[128 = 0]
124 132 127 128 128 128 140 114 140 133 129 140 129 112 135 142 108 116 111 130 147 119 119 140 120 134 131 103 138 149 139 131 163 137 124 125 126 104 126 133 110 141 124 145 110 152 134 127 122 124 140 124 112 138 112 138 145 132 137 129 114 136 122 122 132 141 115 144 137 104 139 132 132 : (69)/(11)
123 119 119 123 124 131 127 111 142 121 131 103 122 133 129 131 138 110 132 111 113 123 130 116 146 132 133 109 128 121 133 145 141 123 130 121 123 99 121 128 116 127 106 126 118 116 131 122 130 132 135 123 135 137 117 125 130 142 120 138 111 135 135 110 137 118 114 119 141 134 109 130 124 : (64)/(21)
122 128 118 127 130 131 121 114 140 121 121 98 127 136 131 133 147 122 129 107 122 129 129 131 149 139 127 113 132 140 142 148 136 123 127 127 123 112 121 128 105 119 109 118 123 122 132 121 131 132 125 127 134 126 122 124 126 143 116 149 114 130 134 110 132 119 124 114 131 137 120 132 127 : (64)/(16)
130 126 132 116 123 139 120 109 140 119 125 100 134 139 139 120 151 120 128 133 120 116 136 117 142 139 132 115 136 123 137 149 128 121 111 122 117 123 128 123 125 123 115 116 118 109 131 125 117 141 134 131 132 123 129 118 128 122 131 149 121 124 123 120 127 123 120 106 129 134 127 132 109 : (64)/(21)
120 125 206 131 127 130 135 132 135 131 136 134 124 126 102 129 135 139 128 115 134 135 114 139 142 118 127 123 125 131 128 135 163 135 140 185 124 120 124 134 117 119 116 129 126 111 143 141 130 103 132 119 147 128 116 129 131 146 120 123 129 133 126 116 137 132 134 139 141 128 121 126 139 : (64)/(11)
122 129 124 110 123 137 139 116 136 137 142 126 125 140 110 114 121 119 133 130 137 111 134 124 136 125 126 115 128 122 136 137 125 130 121 128 121 131 116 124 115 140 122 117 133 129 146 121 122 130 134 132 117 118 117 135 136 119 138 127 124 129 132 131 143 140 123 136 137 120 123 122 140 : (69)/(9)
124 126 108 101 125 141 143 117 142 127 139 129 116 128 99 110 106 110 141 125 135 116 135 140 141 117 116 112 147 121 130 141 147 123 114 123 106 128 99 119 115 137 107 116 131 128 134 124 115 120 130 123 104 124 105 142 129 124 143 113 109 139 143 141 154 140 117 139 157 119 135 121 153 : (69)/(11)
131 145 124 136 124 134 130 124 144 135 129 142 136 122 132 145 111 130 108 145 139 118 104 144 116 127 125 100 144 149 142 137 171 141 124 119 134 102 125 132 104 139 131 130 112 146 134 128 114 122 140 127 117 137 119 136 147 128 142 134 112 134 122 123 130 139 112 142 129 100 134 132 134 : (69)/(11)
123 129 107 145 123 129 132 111 155 131 120 102 127 141 142 147 143 120 117 101 133 134 96 157 150 132 143 85 138 120 155 161 182 138 130 109 128 77 124 145 103 117 114 125 106 149 126 99 125 113 142 109 176 138 111 136 130 158 108 153 89 139 140 99 144 125 119 127 136 108 126 127 118 : (64)/(8)
133 121 142 121 125 138 109 114 135 108 126 99 141 133 143 138 148 137 119 130 106 116 122 116 133 139 134 117 135 137 123 136 131 125 133 128 133 110 131 137 125 117 117 131 125 105 131 127 119 138 136 126 136 132 124 126 133 125 121 165 127 129 114 100 123 116 121 114 137 137 121 135 117 : (64)/(16)
125 117 129 119 122 138 117 114 141 114 121 104 130 137 130 127 142 131 134 112 116 125 127 123 147 132 135 116 129 127 136 151 146 120 126 125 123 120 132 129 132 124 119 129 125 106 136 126 120 130 125 128 135 127 128 120 123 135 126 147 119 132 123 110 138 119 126 121 136 129 153 122 121 : (64)/(16)
123 118 127 122 132 131 130 112 143 122 122 102 129 136 127 129 148 128 125 121 122 119 124 110 158 143 136 104 126 123 138 148 145 127 115 130 127 115 122 129 127 120 120 117 115 115 148 133 143 131 138 131 130 137 135 122 134 136 128 147 123 121 121 108 148 121 123 121 142 136 115 128 121 : (64)/(21)
126 104 124 112 130 134 126 119 137 119 128 102 126 130 117 125 143 126 134 118 122 123 129 104 148 137 135 124 120 124 125 131 126 122 131 127 122 126 118 141 127 119 115 127 128 115 130 124 139 134 135 131 128 122 130 108 130 134 122 134 127 130 135 115 141 123 136 129 131 143 123 129 123 : (64)/(16)
122 121 119 122 141 125 130 107 130 123 129 116 134 121 127 146 119 120 126 117 130 116 121 131 131 111 133 112 125 141 125 124 144 130 123 125 134 95 118 133 106 127 107 138 121 145 137 117 131 143 135 118 115 130 111 143 139 137 118 126 119 137 131 116 137 127 119 135 137 120 127 133 136 : (69)/(8)
129 131 126 118 126 136 112 115 141 129 129 117 133 128 136 140 120 119 106 125 138 105 122 137 136 137 135 113 142 131 139 141 143 127 119 124 124 104 123 130 99 146 109 129 121 146 131 114 121 139 138 127 110 140 118 141 140 115 128 137 104 133 132 128 139 137 111 137 144 113 149 129 132 : (69)/(8)
131 131 130 108 130 129 134 109 146 126 130 111 141 129 141 126 137 116 124 137 127 106 133 121 133 135 137 100 125 128 138 147 133 126 119 125 115 114 126 134 111 125 116 126 113 118 126 121 121 145 139 127 127 130 118 128 130 113 136 144 105 138 122 124 130 132 116 125 136 129 119 131 118 : (69)/(16)
120 116 128 121 131 128 131 118 136 120 129 114 133 133 118 129 136 117 123 117 125 119 122 110 142 142 127 109 115 128 131 136 146 129 125 128 146 115 122 133 125 127 117 132 126 120 138 131 143 126 134 127 132 126 105 131 135 140 122 136 126 126 127 107 145 121 126 130 140 118 118 130 119 : (64)/(8)
117 119 119 118 124 129 134 121 109 122 131 106 116 134 122 114 166 120 140 111 122 125 136 128 156 131 116 111 127 110 137 146 130 119 119 125 120 125 119 126 133 122 114 121 115 117 139 123 143 131 132 127 132 119 118 128 125 140 130 132 117 125 134 116 151 134 126 115 145 140 120 126 123 : (64)/(21)
121 124 125 110 127 132 134 116 146 122 126 106 139 135 119 120 140 122 127 121 117 115 129 117 147 131 125 110 123 119 135 147 137 123 128 123 121 116 119 132 123 127 115 121 118 124 142 127 137 134 141 131 123 122 119 134 128 134 134 143 120 133 129 111 142 128 126 126 129 128 116 126 124 : (64)/(21)
130 116 121 136 124 133 130 121 143 116 124 107 132 156 122 135 142 128 130 108 124 130 114 129 150 133 128 111 131 134 133 149 163 130 126 120 131 104 120 138 117 119 102 130 115 120 135 126 119 124 136 119 138 131 116 139 139 154 113 150 117 135 122 103 146 120 125 131 141 132 121 129 122 : (64)/(8)
120 115 128 112 136 129 123 118 124 118 142 120 119 124 107 118 125 124 139 123 127 122 103 129 129 141 130 131 122 133 113 115 126 122 121 142 125 127 112 126 118 139 112 129 136 125 147 124 130 134 127 128 122 124 118 129 131 129 127 116 121 140 133 121 139 131 122 136 145 132 132 131 141 : (69)/(8)
135 142 124 114 127 138 135 121 140 134 128 127 124 127 133 115 124 122 113 151 127 116 135 128 120 122 126 119 139 135 139 134 130 124 128 130 117 121 113 120 121 145 129 117 119 132 126 119 115 137 135 134 108 131 132 133 137 106 149 132 126 133 130 135 125 128 116 133 124 116 131 125 124 : (69)/(9)
121 122 125 103 134 133 124 120 129 118 130 108 119 134 120 113 133 115 141 126 119 107 145 126 135 140 124 127 125 114 122 130 101 123 126 135 118 134 119 119 135 128 112 123 137 118 138 119 122 152 130 133 145 123 122 125 122 114 139 116 129 130 131 125 139 124 125 115 139 134 128 123 130 : (69)/(16)
122 125 131 109 123 146 122 122 142 128 140 118 121 134 106 110 141 127 134 133 121 130 133 118 154 126 129 119 133 125 148 142 136 118 122 130 111 148 117 125 135 130 117 117 121 106 144 130 130 122 135 131 136 119 118 133 128 115 137 134 125 152 125 126 136 128 123 129 137 139 123 124 134 : (64)/(9)
122 116 115 130 125 122 131 126 142 122 132 112 125 135 114 130 134 123 122 107 130 127 111 130 159 134 130 105 132 130 132 146 163 133 121 122 129 114 124 139 121 123 114 128 117 124 140 132 137 117 133 120 132 133 118 133 135 161 109 142 121 135 130 105 145 124 125 159 147 123 115 133 128 : (64)/(8)
124 124 125 89 130 122 127 112 133 122 122 113 135 136 138 128 127 116 126 133 123 95 139 115 129 146 132 116 111 129 132 133 119 125 126 130 126 118 120 124 112 136 124 122 117 136 136 118 127 172 135 136 108 127 116 130 139 105 137 131 108 132 128 126 142 131 119 129 134 128 125 128 125 : (69)/(16)
